Here is a tiny trained network, its code and every weight. The questions are about switching its units off for an input and a target symbol, where a switched-off unit gives its printed mean instead of its output.

import numpy as np


def w(rows, s, z=0):
    codes = np.array(rows[::2]) - 128.0
    scale = np.full(codes.shape[1], s)
    scale[-1] = z or s
    return codes * scale


def f(y):
    return y / 2 * (1 + np.tanh(0.7978845608 * (y + 0.044715 * y**3)))


def softmax(a):
    e = np.exp(a - a.max(-1, keepdims=True))
    return e / e.sum(-1, keepdims=True)


def log_softmax(a):
    a = a - a.max(-1, keepdims=True)
    return a - np.log(np.exp(a).sum(-1, keepdims=True))


def net(x, mask):
    ids = ['αβδζμπσφ'.index(c) for c in x.split()]
    T = len(ids)
    res = E[ids] + P[:T]
    u = 0
    for l in range(2):
        r = res
        for j in range(2):
            rows = slice(2 * j, 2 * j + 2)
            q, k, v = (r @ M[l][rows].T for M in (Q, K, V))
            z = softmax(np.where(np.tri(T) > 0, q @ k.T / 2**0.5, -1e9)) @ v
            o = O[l][rows]
            res = res + np.where(mask[u + j], z, o[:, -1]) @ o[:, :-1]
        u += 2
        y = f(res @ A[l][:, :-1].T + A[l][:, -1])
        res = res + np.where(mask[u : u + 4], y, B[l][:, -1]) @ B[l][:, :-1]
        u += 4
    return log_softmax(res[-1] @ U[:, :-1].T + U[:, -1])


Q, K, V, O, A, B = {}, {}, {}, {}, {}, {}
E = w([
[132,167,117,164,96,95,172,176,132,83,183,146],'α',
[93,98,152,143,113,182,73,162,163,97,193,194],'β',
[80,58,177,161,150,109,68,108,102,41,166,164],'δ',
[148,61,140,194,131,131,122,92,197,76,170,116],'ζ',
[121,75,108,228,116,50,149,66,221,160,194,115],'μ',
[110,202,95,133,163,167,86,120,106,97,149,183],'π',
[145,141,87,255,32,83,94,168,66,166,55,152],'σ',
[195,119,87,173,41,178,134,199,163,129,130,101],'φ',
],0.014)
P = w([
[157,111,255,239,105,121,144,177,125,100,102,173],'0',
[137,178,179,148,207,73,79,169,189,86,213,184],'1',
[149,172,199,104,115,104,109,89,154,160,127,193],'2',
[103,117,174,153,66,97,179,138,113,98,96,139],'3',
[149,150,115,151,186,65,67,160,157,96,177,146],'4',
[157,157,184,105,93,137,98,74,128,156,114,154],'5',
[104,90,147,140,83,111,159,113,91,97,101,116],'6',
[143,151,76,143,193,77,66,148,153,118,190,124],'7',
[162,145,154,100,90,161,93,60,102,158,101,130],'8',
[112,72,122,126,97,136,152,93,75,108,111,91],'9',
[129,165,42,134,193,87,67,133,142,128,200,85],'10',
[182,138,129,77,78,178,82,59,83,163,103,91],'11',
[128,62,107,99,102,175,147,87,52,107,129,64],'12',
[135,163,35,114,177,148,82,122,145,169,221,73],'13',
],0.016)
Q[0] = w([
[142,134,69,171,87,146,90,120,137,121,175,150],'0.h0',
[103,153,102,183,143,148,101,192,184,117,149,86],'0.h0',
[180,135,83,184,145,127,7,154,140,119,200,153],'0.h1',
[167,135,113,173,146,114,152,155,125,90,146,127],'0.h1',
],0.014)
K[0] = w([
[125,132,48,92,138,171,126,104,44,143,122,82],'0.h0',
[162,146,105,143,112,146,144,82,140,153,143,74],'0.h0',
[96,82,31,96,132,210,70,75,76,216,113,11],'0.h1',
[189,134,67,70,133,207,187,76,90,193,119,102],'0.h1',
],0.012)
V[0] = w([
[128,121,137,166,143,94,127,128,195,149,72,171],'0.h0',
[111,88,176,140,93,2,98,38,169,71,113,140],'0.h0',
[247,116,101,157,142,109,197,74,110,135,158,49],'0.h1',
[185,77,154,110,62,127,116,166,171,123,187,123],'0.h1',
],0.007)
O[0] = w([
[113,119,209,164,134,152,104,134,208,129,106,137,145],'0.h0',
[50,207,133,104,110,151,143,111,137,203,156,72,172],'0.h0',
[218,103,156,130,157,139,69,133,104,151,174,86,2],'0.h1',
[145,195,82,79,49,85,129,156,167,42,51,3,177],'0.h1',
],0.0077,0.0042)
A[0] = w([
[142,163,122,110,157,92,133,71,124,179,165,188,231],'0.n0',
[178,219,137,93,76,179,114,95,162,251,43,97,1],'0.n1',
[124,91,129,180,166,124,76,176,123,114,133,150,146],'0.n2',
[183,201,168,73,83,194,126,70,147,188,24,198,47],'0.n3',
],0.011,0.0082)
B[0] = w([
[112,207,219,116,163,199,87,170,65,168,251,145,254],'0.n0',
[160,72,109,254,205,170,167,109,125,50,145,182,166],'0.n1',
[189,170,114,97,50,58,254,129,172,60,181,29,204],'0.n2',
[85,147,91,112,63,124,39,165,133,121,36,13,201],'0.n3',
],0.0079,0.0086)
Q[1] = w([
[143,204,122,113,122,165,92,42,184,77,130,5],'1.h0',
[156,153,161,133,75,123,114,196,51,188,135,204],'1.h0',
[196,81,183,98,91,103,155,151,141,93,119,241],'1.h1',
[102,149,105,109,154,103,121,169,162,88,177,53],'1.h1',
],0.011)
K[1] = w([
[183,147,20,55,147,189,171,20,91,148,147,31],'1.h0',
[250,246,154,204,83,149,139,220,104,180,125,144],'1.h0',
[123,151,200,129,43,136,80,196,254,129,110,193],'1.h1',
[185,58,93,101,51,191,84,55,29,140,133,156],'1.h1',
],0.0079)
V[1] = w([
[189,197,224,1,72,161,120,38,138,177,76,79],'1.h0',
[65,106,29,137,94,161,146,174,161,92,157,144],'1.h0',
[98,151,28,68,213,176,116,149,204,118,180,102],'1.h1',
[136,114,230,102,106,122,123,60,136,71,116,125],'1.h1',
],0.0069)
O[1] = w([
[139,145,95,164,130,135,124,88,115,112,187,124,30],'1.h0',
[118,161,146,98,175,189,162,142,115,231,123,254,247],'1.h0',
[84,152,188,129,148,154,103,131,183,74,168,110,53],'1.h1',
[63,118,122,145,202,109,122,37,112,106,139,138,254],'1.h1',
],0.012,0.003)
A[1] = w([
[103,139,72,122,6,121,83,117,73,145,69,126,134],'1.n0',
[155,255,121,61,134,149,131,89,130,170,122,103,92],'1.n1',
[172,104,160,153,28,131,161,97,112,159,42,38,75],'1.n2',
[228,199,110,57,146,82,87,107,220,96,116,140,2],'1.n3',
],0.0094,0.0079)
B[1] = w([
[134,64,127,97,254,92,165,176,114,4,144,56,213],'1.n0',
[185,2,109,145,41,141,182,136,225,147,135,142,254],'1.n1',
[118,181,142,63,64,83,49,91,139,77,179,179,169],'1.n2',
[58,140,201,143,222,46,64,241,61,171,107,36,152],'1.n3',
],0.0077,0.0096)
U = w([
[143,59,164,211,13,98,255,121,131,129,95,93,196],'α',
[87,103,89,116,165,130,175,114,177,134,128,102,161],'β',
[64,224,43,55,151,140,56,122,53,176,145,192,241],'δ',
[151,166,107,124,156,118,138,72,190,159,129,96,119],'ζ',
[176,141,193,160,216,124,169,131,159,120,187,171,2],'μ',
[123,140,157,132,90,125,112,146,158,149,127,150,62],'π',
[133,129,151,172,179,97,97,192,98,165,130,162,97],'σ',
[160,141,102,135,171,115,106,139,200,146,102,209,127],'φ',
],0.0086,0.0063)

Each question gives the input, a string of symbols that net reads in full, and the target symbol t.
The units are the heads (2 rows each of Q, K, V and O) and the neurons (one row each of A and B). Each row of codes is followed by its name. A weight is (code - 128) times the scale printed after its matrix; where a second scale follows, it is the last column's (O, A, B and U).
mask holds one flag per unit, layer by layer, with each layer's heads first. A switched-off unit (its flag False) gives its mean, the last column of its rows in O or B, instead of its output. The means were averaged over made-up inputs and are rounded, as every weight is.
A unit's drop is (log p(t) with every unit on - log p(t) with that unit switched off) / (log p(t) with every unit on - log p(t) with every unit switched off).
The circuit of an input: a set's keep is (log p(t) with only the set's units on - log p(t) with every unit switched off) / (log p(t) with every unit on - log p(t) with every unit switched off). Starting from all 12 units, units are removed one at a time, each time the one whose removal leaves the highest keep (on an exact tie, the one counted first), for as long as the keep stays at least 0.8.
units of the circuit, in order: the units of the circuit, biggest drop first
unit that matters most: the unit with the biggest drop
top k neurons: the k neurons with the biggest drops, biggest first
k most important neurons of layer l: the k neurons of layer l with the biggest drops, biggest first
which heads matter: for each layer, one digit per head in row order, 1 if its drop is at least 0.15 and else 0, layers parted by /
input α π π π β π μ φ δ δ π β, target π: top 2 neurons => (0.n2 0.n3)
input ζ β σ β α, target α: which heads matter => 00 / 01
input β β π δ π μ π π π β π φ ζ α, target σ: units of the circuit, in order => (1.n3 0.h1 0.h0)
input β α σ π σ δ σ δ δ π φ δ α, target β: which heads matter => 00 / 00
input φ π ζ π ζ σ π φ β π δ α β φ, target σ: units of the circuit, in order => (1.n3 0.h0 0.h1)
input β β α β σ φ α δ π ζ π π β ζ, target μ: unit that matters most => 0.h1
input β μ π β β π β α, target μ: top 3 neurons => (0.n3 0.n0 0.n2)
input σ α α β π δ δ, target β: 3 most important neurons of layer 0 => (0.n0 0.n1 0.n2)
input φ π α δ ζ β ζ σ φ φ π π φ, target δ: units of the circuit, in order => (1.n1 1.n2)
input φ π π β π π π β π π π σ β, target δ: top 3 neurons => (1.n1 0.n3 1.n0)
input σ π ζ, target ζ: which heads matter => 11 / 10
input δ ζ δ β β δ π φ μ μ, target β: which heads matter => 01 / 00
input β φ π β β π π α, target μ: which heads matter => 01 / 00
input π β β α β, target φ: top 3 neurons => (0.n0 0.n2 1.n1)
input φ α β δ β π ζ β σ σ, target β: which heads matter => 00 / 00
input α π ζ β π σ δ φ β φ σ π π δ, target μ: 2 most important neurons of layer 0 => (0.n2 0.n0)
input π δ μ π π π, target π: which heads matter => 01 / 01
input β σ β μ π π, target π: units of the circuit, in order => (1.h1 0.n3 1.n1 0.n2)
input ζ δ π π β π π δ π σ π δ, target π: units of the circuit, in order => (0.h0 1.h1 0.n2)
input φ π β β β δ π π π π β π φ, target β: unit that matters most => 1.n1
input π π σ β μ, target α: top 2 neurons => (0.n1 0.n2)
input β β δ π φ π β σ β π π ζ, target ζ: top neuron => (0.n0)
input π π π π, target δ: which heads matter => 01 / 00
input φ π π π π π π φ, target σ: 2 most important neurons of layer 0 => (0.n0 0.n3)
input α α π β π δ π β β σ β π, target β: top 2 neurons => (0.n3 1.n0)
input π φ π π, target δ: top 3 neurons => (1.n1 0.n2 0.n3)
input δ φ μ, target μ: 2 most important neurons of layer 0 => (0.n1 0.n0)
input β π σ π π σ β, target β: which heads matter => 00 / 01
